Here is a tiny trained network, its code and every weight. The questions are about switching its units off for an input and a class, where a switched-off unit gives its printed mean instead of its output.

import numpy as np


def w(rows, s, z=0):
    codes = np.array(rows[::2]) - 128.0
    scale = np.full(codes.shape[1], s)
    scale[-1] = z or s
    return codes * scale


def f(y):
    return y / 2 * (1 + np.tanh(0.7978845608 * (y + 0.044715 * y**3)))


def log_softmax(a):
    a = a - a.max(-1, keepdims=True)
    return a - np.log(np.exp(a).sum(-1, keepdims=True))


def net(x, mask):
    res = np.array(x, float).reshape(1, 4) / 4 @ E
    y = f(res @ A[0][:, :-1].T + A[0][:, -1])
    res = res + np.where(mask, y, B[0][:, -1]) @ B[0][:, :-1]
    return log_softmax(res[-1] @ U[:, :-1].T + U[:, -1])


A, B = {}, {}
E = w([
[68,2,114],'x0',
[99,186,21],'x1',
[233,164,120],'x2',
[61,124,242],'x3',
],0.0087)
A[0] = w([
[51,144,51,194],'n1',
[241,104,142,62],'n2',
[127,252,91,50],'n3',
[71,46,2,252],'n4',
[192,96,187,114],'n5',
[94,125,244,218],'n6',
[189,186,68,133],'n7',
[197,130,127,217],'n8',
],0.0089,0.0029)
B[0] = w([
[110,37,98,190],'n1',
[130,154,117,175],'n2',
[42,38,32,195],'n3',
[150,28,251,254],'n4',
[164,167,126,169],'n5',
[156,155,225,229],'n6',
[98,150,2,206],'n7',
[178,212,55,181],'n8',
],0.0067,0.0076)
U = w([
[189,27,165,184],'0',
[176,127,188,188],'1',
[47,12,178,129],'2',
[155,140,106,3],'3',
[144,175,205,146],'4',
[52,103,44,34],'5',
],0.011,0.0044)

Each question gives the input, the list of numbers given to net, and the class t.
The units are the neurons (one row each of A and B). Each row of codes is followed by its name. A weight is (code - 128) times the scale printed after its matrix; where a second scale follows, it is the last column's (A, B and U).
mask holds one flag per neuron, in row order. A switched-off neuron (its flag False) gives its mean, the last column of its row in B, instead of its output. The means were averaged over made-up inputs and are rounded, as every weight is.
A unit's drop is (log p(t) with every unit on - log p(t) with that unit switched off) / (log p(t) with every unit on - log p(t) with every unit switched off).
The circuit of an input: a set's keep is (log p(t) with only the set's units on - log p(t) with every unit switched off) / (log p(t) with every unit on - log p(t) with every unit switched off). Starting from all 8 units, units are removed one at a time, each time the one whose removal leaves the highest keep (on an exact tie, the one counted first), for as long as the keep stays at least 0.8.
units of the circuit, in order: the units of the circuit, biggest drop first
unit that matters most: the unit with the biggest drop
top k neurons: the k neurons with the biggest drops, biggest first
drop of u: that unit's drop, to one decimal
input [1,5,-2,-3], class 2: units of the circuit, in order : n4; n1
input [-8,5,-2,7], class 5: units of the circuit, in order : n3
input [-1,-5,2,-4], class 3: units of the circuit, in order : n4; n8
input [0,-5,4,-7], class 3: units of the circuit, in order : n4; n8; n7
input [2,-3,4,-7], class 3: top 2 neurons : n8; n7
input [-2,-1,6,-3], class 3: top 2 neurons : n8; n1
input [4,-6,7,-4], class 3: top 4 neurons : n4; n8; n6; n2
input [-3,8,3,6], class 5: top 2 neurons : n3; n4
input [5,5,3,-8], class 0: top 2 neurons : n4; n3
input [2,-5,6,-4], class 3: top 3 neurons : n4; n8; n6
input [3,-8,0,2], class 4: top 2 neurons : n6; n4
input [4,5,-8,-4], class 2: drop of n4 : 0.2
input [0,-6,-3,1], class 4: drop of n4 : 0.2
input [-7,-5,5,-5], class 3: drop of n6 : 0.0
input [-1,-5,-5,6], class 4: unit that matters most : n6
